Below are the code and all the weights of a small trained network. Each question names an input and a class and asks about switching units off, where a switched-off unit gives its printed mean instead of its output.

import numpy as np


def w(rows, s, z=0):
    codes = np.array(rows[::2]) - 128.0
    scale = np.full(codes.shape[1], s)
    scale[-1] = z or s
    return codes * scale


def norm(h):
    return h / np.sqrt((h * h).mean(-1, keepdims=True) + 1e-5)


def f(y):
    return y / 2 * (1 + np.tanh(0.7978845608 * (y + 0.044715 * y**3)))


def log_softmax(a):
    a = a - a.max(-1, keepdims=True)
    return a - np.log(np.exp(a).sum(-1, keepdims=True))


def net(x, mask):
    res = np.array(x, float).reshape(1, 8) / 4 @ E
    u = 0
    for l in range(3):
        y = f(norm(res) @ A[l][:, :-1].T + A[l][:, -1])
        res = res + np.where(mask[u : u + 11], y, B[l][:, -1]) @ B[l][:, :-1]
        u += 11
    return log_softmax(norm(res)[-1] @ U[:, :-1].T + U[:, -1])


A, B = {}, {}
E = w([
[134,15,152],'x0',
[107,129,141],'x1',
[121,126,130],'x2',
[105,231,114],'x3',
[98,125,146],'x4',
[194,206,253],'x5',
[95,119,151],'x6',
[129,125,127],'x7',
],0.006)
A[0] = w([
[100,7,50,13],'0.n0',
[119,83,100,66],'0.n1',
[22,174,2,33],'0.n2',
[94,126,106,89],'0.n3',
[93,15,23,62],'0.n4',
[165,152,86,81],'0.n5',
[16,110,30,180],'0.n6',
[38,159,18,52],'0.n7',
[114,156,8,4],'0.n8',
[116,83,198,136],'0.n9',
[159,91,194,146],'0.n10',
],0.0091,0.0028)
B[0] = w([
[50,154,205,228],'0.n0',
[77,117,192,137],'0.n1',
[216,149,61,228],'0.n2',
[116,139,69,125],'0.n3',
[2,135,138,255],'0.n4',
[88,93,164,128],'0.n5',
[145,109,55,249],'0.n6',
[221,126,57,210],'0.n7',
[185,105,95,177],'0.n8',
[171,144,101,182],'0.n9',
[239,119,140,193],'0.n10',
],0.0081,0.0045)
A[1] = w([
[130,133,197,165],'1.n0',
[189,148,104,22],'1.n1',
[57,183,99,98],'1.n2',
[103,11,84,87],'1.n3',
[197,94,117,253],'1.n4',
[138,143,123,32],'1.n5',
[100,73,162,247],'1.n6',
[108,161,59,144],'1.n7',
[123,92,142,6],'1.n8',
[138,160,183,143],'1.n9',
[151,115,214,133],'1.n10',
],0.011,0.0023)
B[1] = w([
[224,100,53,214],'1.n0',
[96,128,102,173],'1.n1',
[228,134,101,171],'1.n2',
[79,136,240,207],'1.n3',
[108,171,33,252],'1.n4',
[105,77,160,112],'1.n5',
[76,159,52,198],'1.n6',
[190,116,2,196],'1.n7',
[180,92,179,108],'1.n8',
[165,119,102,204],'1.n9',
[164,145,82,244],'1.n10',
],0.0057,0.0037)
A[2] = w([
[66,232,97,85],'2.n0',
[116,165,60,4],'2.n1',
[125,130,106,125],'2.n2',
[177,234,123,115],'2.n3',
[8,222,163,11],'2.n4',
[101,151,160,124],'2.n5',
[50,111,37,114],'2.n6',
[209,73,173,155],'2.n7',
[186,236,97,144],'2.n8',
[191,15,192,90],'2.n9',
[60,244,119,105],'2.n10',
],0.011,0.0043)
B[2] = w([
[151,176,48,148],'2.n0',
[157,118,96,137],'2.n1',
[135,96,152,135],'2.n2',
[78,94,227,216],'2.n3',
[156,82,54,144],'2.n4',
[78,135,94,124],'2.n5',
[114,83,102,187],'2.n6',
[246,110,47,176],'2.n7',
[90,55,249,254],'2.n8',
[139,223,50,150],'2.n9',
[119,221,1,149],'2.n10',
],0.0063,0.008)
U = w([
[77,94,37,187],'0',
[198,166,62,187],'1',
[168,102,195,154],'2',
[81,218,197,35],'3',
[7,75,119,4],'4',
],0.019,0.0043)

Each question gives the input, the list of numbers given to net, and the class t.
The units are the neurons (one row each of A and B). Each row of codes is followed by its name. A weight is (code - 128) times the scale printed after its matrix; where a second scale follows, it is the last column's (A, B and U).
mask holds one flag per neuron, layer by layer. A switched-off neuron (its flag False) gives its mean, the last column of its row in B, instead of its output. The means were averaged over made-up inputs and are rounded, as every weight is.
A unit's drop is (log p(t) with every unit on - log p(t) with that unit switched off) / (log p(t) with every unit on - log p(t) with every unit switched off).
The circuit of an input: a set's keep is (log p(t) with only the set's units on - log p(t) with every unit switched off) / (log p(t) with every unit on - log p(t) with every unit switched off). Starting from the 12 units with the biggest drops (on a tie, the unit counted first), units are removed one at a time, each time the one whose removal leaves the highest keep (on an exact tie, the one counted first), for as long as the keep stays at least 0.8.
circuit, biggest first: the units of the circuit, biggest drop first
k most important neurons: the k neurons with the biggest drops, biggest first
k most important neurons of layer l: the k neurons of layer l with the biggest drops, biggest first
drop of u: that unit's drop, to one decimal
input [-2,-1,-8,7,-1,-8,0,4], class 1: circuit, biggest first	0.n2
input [-8,-4,-5,-5,-6,1,-6,-2], class 2: circuit, biggest first	2.n8; 0.n6
input [-3,-6,8,-1,-3,0,-2,-6], class 0: 2 most important neurons	1.n4; 0.n10
input [-6,6,-3,5,-5,-5,6,5], class 1: 3 most important neurons of layer 0	0.n2; 0.n7; 0.n4
input [4,7,7,7,-3,5,-3,-7], class 2: 2 most important neurons of layer 0	0.n4; 0.n0
input [-8,-4,4,5,-4,1,6,1], class 3: 3 most important neurons	2.n8; 2.n3; 2.n7
input [5,4,6,8,1,1,8,3], class 2: 3 most important neurons	0.n4; 1.n2; 0.n0
input [8,5,-3,-3,-8,0,4,3], class 4: 2 most important neurons	1.n6; 0.n4
input [-3,2,2,3,1,5,-5,-7], class 3: 2 most important neurons of layer 1	1.n7; 1.n8
input [2,-2,-6,-6,5,8,-6,-7], class 1: 2 most important neurons	2.n7; 2.n9
input [1,0,-1,3,-5,1,-2,0], class 2: 2 most important neurons	0.n7; 0.n2
input [3,1,-3,0,2,-1,1,6], class 4: 2 most important neurons of layer 2	2.n7; 2.n9
input [-3,6,8,-5,-6,2,4,5], class 2: 2 most important neurons of layer 1	1.n4; 1.n7
input [3,0,2,-5,2,-8,-6,-3], class 4: most important neuron of layer 0	0.n0
input [5,-8,5,3,7,1,1,5], class 2: drop of 1.n4	0.3
input [-7,7,7,3,-3,4,-4,-6], class 3: drop of 2.n10	0.2
input [4,-8,4,-7,7,6,-1,4], class 1: drop of 1.n10	0.0
input [-1,2,2,0,7,2,-4,-1], class 2: drop of 0.n4	0.1
